Here is a tiny trained network, its code and every weight. The questions are about switching its units off for an input and a class, where a switched-off unit gives its printed mean instead of its output.

import numpy as np


def w(rows, s, z=0):
    codes = np.array(rows[::2]) - 128.0
    scale = np.full(codes.shape[1], s)
    scale[-1] = z or s
    return codes * scale


def norm(h):
    return h / np.sqrt((h * h).mean(-1, keepdims=True) + 1e-5)


def f(y):
    return y / 2 * (1 + np.tanh(0.7978845608 * (y + 0.044715 * y**3)))


def log_softmax(a):
    a = a - a.max(-1, keepdims=True)
    return a - np.log(np.exp(a).sum(-1, keepdims=True))


def net(x, mask):
    res = np.array(x, float).reshape(1, 5) / 4 @ E
    u = 0
    for l in range(2):
        y = f(norm(res) @ A[l][:, :-1].T + A[l][:, -1])
        res = res + np.where(mask[u : u + 8], y, B[l][:, -1]) @ B[l][:, :-1]
        u += 8
    return log_softmax(norm(res)[-1] @ U[:, :-1].T + U[:, -1])


A, B = {}, {}
E = w([
[121,132,93,126,143],'x0',
[67,175,167,155,126],'x1',
[118,89,131,254,119],'x2',
[69,63,150,97,124],'x3',
[145,137,151,128,183],'x4',
],0.0076)
A[0] = w([
[50,174,148,153,84,158],'L0N1',
[141,145,133,76,144,36],'L0N2',
[154,130,109,77,114,4],'L0N3',
[161,187,164,145,208,159],'L0N4',
[160,78,112,140,106,82],'L0N5',
[94,133,46,119,83,158],'L0N6',
[77,85,157,112,244,189],'L0N7',
[127,169,108,60,102,49],'L0N8',
],0.011,0.0031)
B[0] = w([
[170,206,125,63,105,254],'L0N1',
[130,3,151,142,194,152],'L0N2',
[100,136,114,151,188,141],'L0N3',
[186,148,46,101,57,240],'L0N4',
[149,182,100,94,189,164],'L0N5',
[227,163,190,127,70,173],'L0N6',
[147,144,117,77,29,238],'L0N7',
[115,55,191,183,212,182],'L0N8',
],0.0062,0.004)
A[1] = w([
[111,146,161,250,171,114],'L1N1',
[221,72,103,120,60,153],'L1N2',
[182,164,123,154,122,121],'L1N3',
[119,60,153,94,63,114],'L1N4',
[115,113,118,183,109,3],'L1N5',
[141,44,98,206,150,198],'L1N6',
[110,100,95,218,71,90],'L1N7',
[160,137,155,2,85,94],'L1N8',
],0.0091,0.0025)
B[1] = w([
[105,90,157,44,198,164],'L1N1',
[200,193,73,118,84,245],'L1N2',
[172,125,88,40,92,186],'L1N3',
[127,120,2,121,36,172],'L1N4',
[119,89,202,137,193,126],'L1N5',
[145,162,142,24,241,178],'L1N6',
[113,89,204,216,214,182],'L1N7',
[180,125,178,223,205,253],'L1N8',
],0.0068,0.006)
U = w([
[100,87,194,140,254,158],'0',
[166,140,151,120,83,154],'1',
[96,202,121,57,118,195],'2',
[101,133,93,69,46,135],'3',
[175,129,148,149,69,5],'4',
],0.0088,0.003)

Each question gives the input, the list of numbers given to net, and the class t.
The units are the neurons (one row each of A and B). Each row of codes is followed by its name. A weight is (code - 128) times the scale printed after its matrix; where a second scale follows, it is the last column's (A, B and U).
mask holds one flag per neuron, layer by layer. A switched-off neuron (its flag False) gives its mean, the last column of its row in B, instead of its output. The means were averaged over made-up inputs and are rounded, as every weight is.
A unit's drop is (log p(t) with every unit on - log p(t) with that unit switched off) / (log p(t) with every unit on - log p(t) with every unit switched off).
The circuit of an input: a set's keep is (log p(t) with only the set's units on - log p(t) with every unit switched off) / (log p(t) with every unit on - log p(t) with every unit switched off). Starting from the 12 units with the biggest drops (on a tie, the unit counted first), units are removed one at a time, each time the one whose removal leaves the highest keep (on an exact tie, the one counted first), for as long as the keep stays at least 0.8.
units of the circuit, in order: the units of the circuit, biggest drop first
unit that matters most: the unit with the biggest drop
k most important neurons: the k neurons with the biggest drops, biggest first
k most important neurons of layer l: the k neurons of layer l with the biggest drops, biggest first
drop when u is switched off: that unit's drop, to one decimal
input [7,4,-7,7,-2], class 0: 4 most important neurons => [L1N8; L1N2; L0N8; L0N4]
input [-5,8,7,7,4], class 2: 3 most important neurons => [L0N1; L1N8; L0N7]
input [1,4,2,-8,8], class 3: unit that matters most => L0N4
input [3,-4,4,-1,-2], class 0: units of the circuit, in order => [L0N4; L1N7]
input [-1,-1,-3,6,-8], class 4: units of the circuit, in order => [L1N8; L1N6]
input [2,5,-8,-2,-7], class 0: units of the circuit, in order => [L0N8; L1N8]
input [1,3,6,4,-2], class 0: 3 most important neurons => [L0N4; L1N7; L1N1]
input [-6,5,-1,5,7], class 4: 2 most important neurons => [L1N8; L0N7]
input [5,8,8,-7,1], class 0: 2 most important neurons of layer 1 => [L1N1; L1N7]
input [0,-6,3,4,-3], class 2: 4 most important neurons => [L1N6; L0N5; L0N1; L0N7]
input [0,-6,6,-2,1], class 0: 3 most important neurons => [L0N1; L0N7; L0N4]
input [0,2,4,5,2], class 3: 2 most important neurons => [L0N7; L1N4]
input [-2,6,-7,-2,1], class 0: 2 most important neurons of layer 0 => [L0N8; L0N2]
input [-2,3,8,6,-4], class 0: unit that matters most => L1N7
input [1,-1,0,6,5], class 3: 2 most important neurons of layer 1 => [L1N4; L1N7]
input [1,3,-2,-7,7], class 3: drop when L0N4 is switched off => 0.5
input [-5,8,3,6,5], class 2: drop when L0N7 is switched off => -0.3
